In the rows, 128 means zero.
Each row is followed by its class; each block has classes of its own.
[148 118  95 134 132 122 113 123 119 106  98 162  91 111 119 136 135 138
 120 145 148 142 133 111 153 154 165 127 117 128 134 109 120 123 101 145] : miz
[120 129  78 118 112 120 108  98 137 100 115  53 160  95 159 141 123 146
  97 122 107 111 165  71 155  81  71 126 107 167 129 113 123 123  73 110] : loboz
[130 146 137 124 131 125 107 145 131  87 112 160 161 118 137 122 123 126
 107 124 115 134 135  97 137 120 128 121 144 126 145 113 146 149 134 158] : buz
[133 120 118 124 141 116 125 134 129 127 125 144 116 125 126 122 124 128
 123 112 123 128 120 119 123 127 130 126 130 119 125 118 147 135 129 124] : pivuv
[101  73 137 134 116 100 163 101 150 115 104  70 128  96 148  93 113  87
 142 104 121 101 100 152 114 143 115 111  39 132 119 109 117  69 119 108] : buz
[133 135 133 122 128 119 132 131 128 121 127 114 157 129 123 134 135 123
 123 124 116 141 118 124 126 123 132 131 114 132 137 124 125 122 123 136] : boge
[130 135 140 130 118 134 121 136 131 134 133 121 144 125 120 126 140 122
 120 129 120 112 133 130 129 128 137 132 149 137 130 125 126 127 150 125] : fuz
[ 99 145 102 124 136 140  91 133 154 155 158 157 196 140 100 146 168 167
  83 144 151 133 147 133 133 160 147 110 164 111 123 135 136 160 161 120] : Nin
[135 120 133 127 114 109 137 133 130 146 129 128 136 145 115 135 126 143
 149 135 113 100 131 121 128 132 155 125 121 109  91 119 113 115 123 127] : pivuv
[111 117 133 131 126 140 142 143 119 128 130 128 137 128 115 149 114 122
 137 126 127 123 134 139 123 141 148 139 103 122  92 135 134 130 121 139] : lafuf
[143 120 135 127 116 133 133 123 125 124 126 135  99 131 116 117 106 135
 141 125 117 113 137 127 136 132 127 137 125 123 117 128 114 132 122 101] : loboz
[130 121 133 118 125 128 141 119 145 140 128 116 143 132 121 137 131 133
 141 127 125 139 107 138 118 122 128 126 103 123 130 134 123 112 122 125] : boge
[133 131 132 123 142 118 124 139 125 144 120 144 150 129 125 140 129 151
 139 120 116 139 104 144 147 133 127 110 121 130 123 146 125 150 153 152] : zem
[114 120 137 133 120 132 137 145 117 134 130 133 118 135 121 102 131 119
 147 131 124 111 118 139 128 142 135 127 116 115  94 133 113 117 119 131] : Bapi
[139 137 125 123 123 120 117 116 136 105 116  93 167 110 128 149 125 139
 109 118 106 131 149 113 144  96 100 126 127 140 148 125 135 139 128 122] : loboz
[120 127 109 138 130 120 116 122 130 116 114 125 132 116 133 128 115 130
 112 130 118 123 150 113 141 135 116 121 132 131 134 119 133 129 115 118] : ren
[131 125 117 117 127 147 125 125 148 136 134 119 153 137 132 128 160 127
 137 127 135 127 116 133 128 127 126 130 130 134 128 120 119 120 119 141] : boge
[ 79 142 185 132 105 177 163 188 124  96 127 100 138 132  81  83 126  56
 198 167 113 109 107 187 110 127 180 128 152 110   4 163 149 113 122 212] : Bapi
[140 130 125 116 115 129 133 114 133 111 137  98 127 120 140 120 110 111
 116 113 117 120 122 115 131 120  92 129 103 130 120 128 117 113  98 115] : loboz
[136 140 133 120 103 126 131 120 138 105 139 118 150 112 144 149 129 128
 106 110 144 137 125 104 116 120 116 147 119 115 142 134 119 122 120 139] : miz
[127 135 114 126 128 121 116 129 127 116 123 110 138 126 138 132 137 144
 130 126 133 133 126 119 140 123 125 114 138 137 132 129 130 142 132 133] : zem
[170 186 172 139  83 134 118 168  82  49  83 181 142  98 134  74  73 102
  78 109  91  68 148  79 171 124 158 173 178 134 141 100 122 187 200 132] : loboz
[102 136 125 122 141 129 123 147 135 111 153 157 123 134 150 127 121 152
 138 124 129 125 109 108 121 124 104 153 167 146 121 146 125 150 126 137] : zem
[131 110 135 128  97 172 140 110 136 117 113 146 117 101 111  90 100 118
 145 111 114 114 134 146 134 137 119 113 114 127 126 155 102 111 148 132] : loboz
[225 113  63  83 172 172 122 204 143 199 121  95 131 100 181 137  87  85
 133 193 163  78 119  68 118  95 118 135 160 139  75  67 130 155  59 194] : lafuf
[106 112 134 147 129 115 132 127 121 123 112 123 113 128 116 115 119 122
 139 126 113 123 138 138 132 144 140 125 120 121 107 127 130 122 115 120] : ren
[127 132 130 126 120 147 127 142 125 140 123 131 144 134 132 151 124 133
 126 129 144 121 135 126 127 127 142 132 138 118 113 118 141 142 143 135] : lafuf
[135 118 163 136 115 122 150 151  96 122 155 143 106 159 135 101 124 110
 152 119 127 122 127 137 106 165 177 173 123 104  64 150 106 127 116 151] : Sar
[113 128 127 134 125 128 117 140 122 105 120 117 143 132 122 139 146 118
 125 136 122 116 138 118 126 138 150 147 122 139 113  97 128 133 107 127] : lafuf
[117 130 150 123 112 138 141 141 113 113 131 153 134 125 130 116 100 129
 141 114 105 120 127 130 139 138 123 144 125 127  75 157 112 133 117 181] : loboz
[132 117 119 124 112 140 136 117 145 127 120 105 115 132 142 108 130 121
 139 124 135 113 139 120 134 121 104 123 106 135 131 140 129 125 108 108] : zafup
[146 127 126 125 123 114 133 124 135 131 126 126 123 140 123 130 117 132
 144 124 111 122 137 132 133 136 126 130 120 126 100 127 126 128 118 136] : pivuv
[132 131 130 123 124 110 133 140 117 119 129 107 132 129 134 114 125 126
 132 120 135 115 119 121 129 129 135 122 126 124 132 127 128 140 132 117] : zem
[129 120 121 117 114 139 122 120 129 130 135 125 137 123 144 128 148 120
 117 109 142 129 121 124 128 131 124 120 128 128 142 145 111 124 142 133] : Sar
[119 124 128 118 139 136 135 140 126 135 140 110 102 136 138 151 118 116
 147 142 125 129 112 135 128 120 112 137 136 147  90 144 134 128 107 121] : Sar
[100  95 113 116 122 114 169 102 170 131 157  77 130 117 159 101 129  95
 121  82 166 125 116 119 120 110  80  95  81 136 134 152 112  87 159  56] : zafup
[126 126 137 122 128 137 128 132 143 134 125 131 130 136 145 115 123 121
 133 126 131 127 120 128 126 125 115 114 136 122 127 119 145 128 127 149] : buz
[148 130 137 130 126 138 125 131 138 151 120 113 119 149 127 119 146 116
 137 139 135 123 123 142 136 129 118 107 142 127 141 127 133 132 135 114] : zafup
[145 125 107 123 142 138 118 127 140 159 154 114 130 142 132 160 160 133
 129 143 128 122 119 123 134 133  94 144 141 153 147 118 100 116  61 156] : miz
[131 135 132 119 129 132 130 138 130 125 139 136 147 133 131 128 136 124
 124 127 128 135 117 124 122 137 128 138 135 132 135 124 119 126 126 141] : boge
[135 124 131 119 123 136 132 131 138 147 146 167 111 131 141 105 127 130
 115 110 157 122 121 126 117 141 138 132 152 113 140 141 132 128 164 129] : fuz
[130 151 163 133 124 118 130 166 105  57 122 162 169 126 107 155 115 100
 133 124  97 145 151 114 131 148 149 150 118 146 107 126 106 139 120 175] : lafuf
[ 96 141 107 131 128 145  90 127 135  98 132 154 144 122 125 134 146 146
  96 136 116 133 132 103 154 137 132 114 138 134 136 125 134 139 118 158] : buz
[122 131 133 128 124 134 131 142 123 143 132 117 128 136 122 136 131 128
 138 147 127 124 124 141 131 134 121 119 126 120 114 129 126 120 117 139] : Bapi
[129 125 127 132 129 148 128 142 120 131 128 130 138 134 120 139 124 122
 134 129 119 120 135 127 125 131 139 141 116 129 103 121 129 134 107 139] : lafuf
[119 131 151 120 121 124 128 136 139 127 123 143 137 136 128 120 120 122
 134 132 119 124 114 129 130 135 126 107 127 121 129 123 129 123 131 150] : buz
[124 126 131 118 120 134 128 123 136 125 126 103 132 120 127 106 115 115
 127 134 116 116 122 127 121 122 108 122 129 126 114 124 131 115 108 119] : loboz
[129 123 137 124 119 136 131 129 136 137 133 132 129 124 134 124 132 127
 131 117 132 123 125 130 118 125 128 134 136 128 125 135 131 122 140 132] : fuz
[145 130 140 134 116 116 122 138 123 125 135 107 124 120 124 127 112 129
 121 124 122 132 146 120 101 129 139 145 158 112 124 125 141 148 149 133] : pivuv
[ 76 117 127 129 131 115 129 129 144 143 146  66 132 135 119  83 157 113
 123 162 121 115 116 133  99 130 141 136 124 124 119 102 149 103 105  97] : Bapi
[133 124 107 129 131 116 130 106 160 132 136  84 151 118 138 160 126 135
 104 106 144 139 127 128 121 104  80 115 107 144 150 138 123 130 124 100] : Nin
[138 129 137 119 110 135 128 124 130 139 134 124 121 141 136 129 125 123
 142 138 126 124 128 131 127 138 125 127 138 138 117 141 104 123 132 123] : Sar
[130 138 120 123 128 128 119 138 132 123 129 128 140 126 144 126 134 135
 118 131 130 120 134 110 134 116 107 135 138 128 132 117 129 139 130 119] : Bapi
[115 145 151 124 116 137 132 148 127 126 135 151 136 153 120 126 120 126
 137 135 134 124 138 129 117 140 151 145 156 121 103 131 135 147 140 149] : lafuf
[129 131 146 124 117 136 128 130 141 138 130 124 132 146 135 125 125 123
 141 135 126 120 125 134 133 136 120 113 133 124 117 121 126 125 125 150] : buz
[112 115 142 141 130 119 131 135 121 129 116 142 113 132 118 116 120 119
 140 127 121 122 127 139 126 153 141 124 128 112 110 124 127 123 118 129] : ren
[117 136 135 125 121 118 130 127 135 125 113 130 137 142 134 117 141 111
 126 126 164 149 117 130 103 130 123  85 148 122 144 119 139 109 116 146] : Nin
[ 84 112 168 134  90 142 158 174  88 120 110 145 141  82  99  90 121  92
 116  90 157 112 126 154 111 148 203 102 170  88 146 162 159 142 235 219] : pivuv
[129 125 121 139 138 117 130 135 126 108 119 144 134 126 125 135 120 131
 118 122 135 141 134 122 123 132 130 126 118 132 124 123 133 133 115 124] : Nin
[100 111 134 135 126 112 133 122 137 130 125 129 106 131 111 127 117 129
 140 143 115 123 121 132 123 150 138 121 109 117 118 125 119 105 104 112] : ren
[121 119 133 122 128 127 131 145 124 140 137 146 131 139 123 119 136 145
 152 125 134 112 107 134 128 145 147 123 130 115 113 139 113 136 134 131] : zem
[132 119 137 132 121 109 137 138 117 126 125 144 138 134 113 123 123 135
 139 121 105 113 134 125 128 144 161 137 111 109  97 123 124 125 127 142] : pivuv
[168 120  80 134 149 125 115 108 141 141 114 120 105 136 134 134 130 137
 131 130 131 126 145 140 150 131 113 114 140 137 130 116 147 129 113 134] : pivuv
[126 136 124 122 119 110 109 122 128 102 135 126 148 120 134 125 131 130
 104 129 122 143 148 103 120 134 129 134 139 139 145 137 116 135 140 108] : Sar
[114 123 117 110 119 141 140 129 150 157 145 109 130 138 161 111 140 122
 139 138 151 114 118 108 123 129 118 144 140 136  76 110 115 112 100 143] : miz
[134 135 154 133 123 130 125 154 105 133 114 156 140 134 111 135 119 118
 123 130 132 130 134 135 122 156 164 126 139 112 125 108 134 146 164 127] : lafuf
[118 124 132 130 120 132 132 131 118 111 120  97 162 111 119 126 138 120
 121 123 113 142 133 119 119 117 141 133 112 135 141 121 133 121 125 135] : boge
[152 117 105 129 140 119 122 135 121 164 131  85 160 123 159 142 145 124
 104 113 124 103 131 127 139 130 106 132 139 139 130  97 133 132 130 163] : pivuv
[139 128 135 126 131 136 134 137 130 139 133 122 135 138 125 146 119 116
 132 122 130 132 123 139 120 130 127 133 117 125 118 130 130 133 123 138] : lafuf
[123 118 139 138 124 125 138 137 115 131 131 133 124 123 116 123 127 121
 137 130 124 122 122 130 122 145 146 147 123 124 106 131 112 116 106 145] : miz
[133 121 127 121 114 149 138 131 132 147 124 127 113 137 139 129 118 114
 138 121 152 109 126 132 126 137 126 125 125 127 119 116 121 128 134 123] : lafuf
[148 122 114 136 116 136 124 115 139  99 129  71 152 116 132 158 134 124
 132 114  96 117 147 117 122 102 100 150 103 140 121 115 129 118  90 125] : pivuv
[119 123 143 121 131 110 134 144 124 141 139 143 103 144 124 132 136 129
 142 140 139 153  98 145 119 151 138 118 120 109 116 145 115 117 113 180] : Bapi
[120 124 110 117 127 152 136 121 125 135 131 158 129 135 129 103 141 121
 124 110 144 133 106 125 132 136 132 102 113 116 141 133 130 101 119 130] : boge
[108 133 127 135 123 133 119 147 113 115 117 143 131 118 121 115 134 131
 124 131 124 121 128 124 137 128 136 122 137 121 118 132 130 134 135 136] : Bapi
[127 133 120 131 126 127 126 128 146 126 124 126 164 132 121 132 143 126
 113 133 140 125 122 124 124 125 137 107 126 126 129 115 124 116 127 127] : Nin
[135 132 140 123 118 126 131 132 138 131 120 129 131 147 130 116 138 122
 143 128 134 128 127 130 134 128 120 110 128 124 123 144 125 130 123 134] : zafup
[ 91 141 143 113 126 121 140 153 130  91 141 147 174 126 115 137 124 108
 121 108 113 128 136  97 127 115 115 114 122 118 133 145 132 118  99 142] : ren
[124 120 139 127 117 125 131 130 129 137 130 147 126 124 122 119 129 135
 126 119 131 117 123 135 121 141 153 135 122 111 114 139 129 122 145 125] : fuz
[127 130 121 123 129 123 116 126 124 112 142 133 137 133 137 127 131 131
 119 134 118 139 145 110 119 137 127 145 135 138 133 139 121 129 111 124] : Sar
[127 113  89 112 140 146 121 120 147 162 138 129 140 132 148 107 158 131
 119 129 153 120 114 110 125 124 118 110 144 135 155 107 120 108 119 119] : boge

A new block, with new classes.
[134 133 126 136 127 126 139 123 143 142 128 122 108 130 130 122 128 106
 128 123 142 112 117 121 105 102 119 125 136 120 140 130 135 129  94 144] : zad
[132 103 106 119 173 164 138 141 119 125 154 113 128 143 132 166 163 140
 165  94 154 130 155 119 140 114 134 110 172  96 127 125 139 116 137 141] : viror
[148 125 107 134 135 109 125 115 123 127 119 122 116 150 119 137 129 133
 113 136 148 123 133 125 114 113 135 123 147 123 139 137 134 140 124 133] : vake
[134 136 106 136 121 123 140 140 134 136 115 103 140 117 112 135 132 128
 116 119 143 142 116 115 113 125 119 111 156 143 103 146 145 117 131 118] : viror
[126 109 127 150 147 138 126 132 131 123 124 138 122 139 124 118 143 143
  99 113 140 142 133 126 118 121 113 120 133 137 118 112 128 113 138 122] : fizor
[148 132 111 140 142 123 123 127 149 135 127 125 120 157 113 126 147 122
 119 130 132 124 133 121 108 102 127 118 140 127 144 127 128 137 133 149] : fizor
[130 130 121 137 110 119 129 137 130 152 118 132 114 117 125 114 116 134
 101 125 132 145 124 127 121 123 112 125 133 138 110 122 125 121 121 114] : zad
[180 105 117 119 191 174 124 161 152  72 134 162 134 177 112 174 164  97
 149 147 148 152 111 118 165 117 163  94 202 119 156  83 104 152 123  98] : fizor
[123 124 127 117 131 131 137 125 112 132 113 123 136 132 125 132 116 105
 142 137 146 120 150 127 137 132 137 128 129 142 124 142 154 135 112 122] : nepab
[134 109 104 141 156 140 121 113 134 132 132 121 126 149 133 134 155 138
 137 118 143 122 149 118 114 104 134 127 145 102 133 128 137 124 134 142] : viror
[147 114 125 127 143 134 128 134 137 132 134 141 123 144 127 136 134 129
 141 124 130 126 128 118 132 120 137 120 142 115 134 117 127 137 125 135] : zad
[129 131 112 167 126 118 119 145 150 116 129 130 112 107 134 112 131 136
 114 116 151 168 101 141 117  86 119 128 123 117  98  99 120 117 132 132] : zof
[124 123  74 110 108 119 155 118 126 120 147 107 115 150  96 144 119 124
 135 125 115 120 133 127 150 119 104 127 156 129 105 133 126 132 158 142] : nepab
[127 133 129 144 112 128 102 127 134 125 127 140 121 111 119 114 135 134
 117 115 106 135 107 117 127 113 137 137 112  94 118 127 116 119 117 132] : viror
[132 152 139 138 124 123 107 127 126 125 136 132 115 110 132 127 137 118
 118 125 139 136 131 128 113 127 112 119 119 123 115 134 130 117 118 125] : fizor
[134 123 119 138 139 127 135 131 140 122 129 128 115 127 127 126 143 115
 136 111 136 122 105 133 113 107 138 115 144 118 149 117 119 131 122 131] : per
[118 108 135 126 136 145 144 130 116 131 125 132 133 122 121 127 130 122
 144 122 131 118 145 124 128 123 145 126 138 135 127 142 129 129 132 128] : tiri
[121 128 119 121 142 144 143 127 116 138 132 130 125 129 126 136 134 116
 143 113 132 119 126 121 125 128 149 118 125 118 145  98 142 121  96 130] : gad
[126 119 144 120 153 149 137 130 108 121 117 130 123 139 129 139 132 108
 141 118 137 113 156 119 139 133 138 111 135 119 139 119 144 132 104 133] : fizor
[126 129 127 115 120 134 124 144 130 133 127 133 129 131 120 126 132 154
 112 109 112 132 135 127 149 137 121 125 114 135 120 120 133 123 146 130] : nepab
[131 147  96 136 154 144 105 125 115  96 142 135 122 113 152 141 155 120
 127  95 127 148 140 103 159 116  82 118 142 121 117  87 138 112 130 118] : fizor
[102 140  94 149 112 117 123 129 123 141 123 114 105 102 141 112 125 130
 116 130 127 128 111 139 119 103 124 122 120 152 124 126 108 129 115 134] : Givo
[130 106  85 143 132 120 135 112 148 124 134 135 106 171 115 102 131 138
 114 124 132 122 111 142 124  96 135 160 134 139 132 148 107 139 139 148] : nepab
[138 116 135 126 136 133 132 148 133 123 136 124 124 128 131 146 129 151
 132 121 138 146 135 128 147 139 123 118 139 120 103 128 145 130 151 129] : zof
[ 85 148   4 144 178 180 147 132 110 141 149  88 156 156 200 176 167 151
 145  93 156 152 123  81 188 112 109 103 170 133  94 159  97 102 120 134] : gad
[131 123 122 128 130 134 130 116 137 130 115 122 129 138 117 134 143 126
 122 114 126 116 139 127 107 119 124 119 145 115 139 144 127 129 140 138] : tiri
[132 142 109 116 128 112 140 122  82 135  91 127 115 109  89 130 111 100
 142 131 112  94 141 129 128 108 145 125 101 140 146  98 137 122  97 113] : per
[143 115 125 122 134 119 135 118 138 124 133 127 114 152 117 135 127 123
 135 127 116 121 131 132 120 117 135 126 137 121 140 131 124 146 142 147] : per
[101 134 116 133 111 116 127 128 124 141 137 118 112 101 132 123 122 121
 127 123 120 136 133 139 130 101 112 122 123 134 111 116 106 121 136 133] : per
[140 132 129 131 125 110 138 137 129 136 118 117 134 125 118 143 125 141
 127 124 134 135 139 132 124 145 113 121 130 128 112 139 156 124 152 118] : zof
[124 129 114 138 134 140 127 128 137 133 129 134 126 120 131 124 134 137
 121 115 140 143 121 121 130 123 126 118 124 135 120  97 128 118 124 117] : gad
[128 131 138 138 130 125 143 129 138 138 112 138 130 140 132 120 127 128
 125 113 139 123 118 147 113 134 128 135 131 125 124 147 126 123 128 128] : zof
[123  99 130 111 157 154 148 126 103 112 105 144 153 138 115 133 119 147
 134 124 134 120 150 121 141 152 153 128 114 138 132  79 138 110 135 106] : viror
[129 119 129 138 142 146 130 127 129 130 121 131 127 114 131 122 133 128
 138 121 159 124 125 114 119 121 148 124 143 127 110 145 146 125 110 130] : viror
[108 124 139 119 116 135 119 143 126 128 140 114 129 108 125 136 129 124
 146 113 129 131 141 130 153 117 114 116 125 123 115 125 130 123 136 137] : nepab
[120 114 116 142 146 140 147 142 127 124 103 131 149 154 135 123 120 118
 120 125 141 146 118 123 118 120 155 125 113 127 171 120 138 130  98 129] : nepab
[142 137 121 122 135 152 115 142 124 118 141 132 134 118 152 130 146 138
 137 123 120 146 141 115 141 132 117 101 139 136 128 101 120 128 156 128] : tiri
[109 122  85 135 149 107 113  79 144 137 118 116 125 152 112 134 125 110
 142 127 166 100 137 130 120 110 122 124 135 142 136 130 110 135 126 137] : gad
[136 126  92 146 151 142 147 121 163 126 127 125 124 160 125 119 148 127
 114 124 157 125 113 110 105 107 131 124 139 117 148 100 130 118 121 132] : viror
[116 118 137 121 144 142 156 136 145 134 128 116 131 138 119 131 119 116
 137 117 159 127 124 122 128 121 156 122 123 139 125 111 141 129 102 138] : gad
[146 134 111 109 150 132 107 136 144 147 142 126 131 138 128 153 152 122
 167 123 136 107 150 117 153 104 130 112 153 120 132 118 116 139 140 143] : zad
[123 129 130 130 153 149 139 138 119 122 124 135 124 131 130 132 142 110
 140 107 134 118 141 116 142 117 138 116 136 123 129 117 136 125 107 135] : fizor
[133 131 139 125 115 135 132 127 126 139 110 126 128 124 133 130 137 139
 121 100 117 131 160 130 118 141  98 105 127 122 111  90 155 122 156 120] : Givo
[135 132 102 138 155 131 120 145 148 118 135 140 132 146 122 126 152 108
 141 113 120 123  98 116 136  96 139 117 131 132 171 105 125 138 112 142] : nepab
[131 127 100 132 138 120 122 116 149 115 124 126 128 153 123 134 139 118
 124 125 132 122 121 129 123 109 130 132 131 119 145 131 130 136 125 140] : nepab
[129 135 119 136 135 147 126 135 116 129 136 134 123 104 131 125 156 134
 133 100 118 122 133 113 125 121 111 109 132 122 133 113 133 111 138 123] : tiri
[141 125 128 131 134 138 124 132 119 136 130 135 117 128 142 120 131 132
 136 118 141 134 128 120 125 132 129 113 132 126 129 125 128 131 133 127] : per
[137 124 100 137 147 129 115 133 138 133 124 116 121 139 136 133 145 125
 141 139 143 120 124 122 123 103 146 115 134 139 143 118 131 146 123 138] : Givo
[147 157 113 134 147 120 143 142 145 118 112 117 123 152 133 140 137 111
 118  96 129 141 133 127 139  85 124 117 144 131 144 118 121 141 109 150] : vake
[135 136 101 131 158 149 106 139 127 112 140 148 142 113 160 130 158 132
 155 120 138 135 138 111 153 116 133 109 127 130 132  77 146 126 139 123] : nepab
[152 139 102 142 151 118 117 119 121 112 126 136 122 141 134 136 136 125
 135 128 144 124 126 114 131 108 130 114 138 125 154 119 124 140 122 135] : vake
[136 131 110 123 143 128 134 140 151 138 139 121 130 145 140 128 149 116
 137 112 128 119 119 125 131 102 124 126 146 134 142 102 118 128 124 140] : zad
[129 121 140 123 134 155 127 132 125 125 120 127 136 126 138 134 138 140
 128 107 129 138 158 119 137 134 117 115 136 122 117 129 130 123 150 125] : tiri
[147 119 104 135 145 139 114 134 138 131 134 116 130 151 146 134 160 133
 145 124 134 131 136 123 121 101 139 121 137 114 142 102 137 138 141 141] : Givo
[132 121 151  90 114 145 127 134 113 140 138 127 139 127 110 151 140 143
 142 101 104 125 185 126 150 160 100 110 143 110 115 114 132 117 188 116] : tiri
[150 135 155  93 101 146 154 149 132 161 142 116 100 126 126 137 123 157
 117 122 136 139 142 151 110 149 169 143 160 115  90 209 144 140 119 152] : viror
[144 140 115 139 139 142 122 130 128 123 121 132 147 129 142 124 154 130
 129 110 124 134 118 112 112 125 129 118 132 110 130 106 140 111 125 124] : viror
[110 124 135 138 106 111 111 135 128 142 140 130 125 116 118 116 128 138
 120 130 101 131 121 140 119 108 129 136 101 131 118 146 121 124 133 148] : nepab
[109 104 138 118 122 144 156 134 124 146 119 128 116 125 127 124 112 130
 116 119 149 123 130 134 130 127 136 140 145 130 108 138 127 120 105 122] : zad
[140 112 136 129 158 128 113 137 147 114 123 128 130 155 116 137 140 125
 122 123 121 130 137 119 137 117 130 119 138 139 151 120 130 145 134 144] : fizor
[141 141  98 123 140 122 125 123 147 113 129 133 128 147 106 134 132 102
 148 123 141 111 121 109 145 118 121 107 129 130 131  98 134 138 134 136] : nepab
[147 143  86 136 155 141 104 130  99 112 148 120 116 106 151 145 120 132
 175 141 182 141 146 107 175  80 119 126 150 162 119 156 110 143 125 139] : vake
[122 109 126 131 126 124 152 127 116 134 120 127 123 133 109 122 123 109
 133 113 127 125 120 141 107 109 136 129 137 125 136 117 125 122 124 125] : per
[133 152 115 132 142 130 130 114 116 137 124 134 128 124 155 128 130  91
 158 139 125 114 136 124 116 106 127 118 130 143 156 129 125 139 105 138] : per
[135 136 129 121 132 130 122 128 129 128 120 127 128 122 141 137 134 131
 124 114 129 138 144 126 128 132 112 112 130 126 129 106 134 125 143 120] : per
[110 129 117 116 137 136 146 120 127 136 125 121 126 124 124 140 122 123
 133 110 148 123 136 128 136 139 135 121 131 134 124 117 134 122 113 120] : gad
[109 125 117 131 148 144 137 118 125 119 131 132 128 117 141 131 123 106
 146 124 142 124 116 118 132 114 142 117 129 141 128  97 133 130  92 136] : gad
[146 120 124 118 153 119 126 135 147 120 113 105 145 146 123 167 131 137
 147 127 152 133 159 125 145 132 132 117 139 112 134 130 157 143 155 133] : zof
[125 118 119 135 119 111 125 124 114 134 137 135 121 112 107 131 127 136
 134 121 113 130 127 133 118 121 115 119 126 131 115 124 118 119 158 121] : per
[110 109 132 153 114 124 143 116 136 131 100 119 140 131 113 106 127 133
 100 123 118 125 121 133  95 109 134 140 115 118 118 127 126 107 125 127] : viror
[130 140 128 146 102  97 121 123 118 131 130 130 130 121 129 117 127 133
 109 115 111 144 123 141 110 110 114 137 126 121 120 137 115 120 139 130] : vake
[144 119 106 120 138 126 114 109 129 125 111 124 124 151 104 142 126 135
 130 135 132 114 136 124 122 129 139 116 146 118 137 136 119 139 133 139] : viror
[ 68 138 121 128 125 140 127 154 134 169 178 102 122  75 172 134 162 135
 148 126 141 104 108 116 123 123 131  96 134 142 116 126 139 115 118 149] : Givo
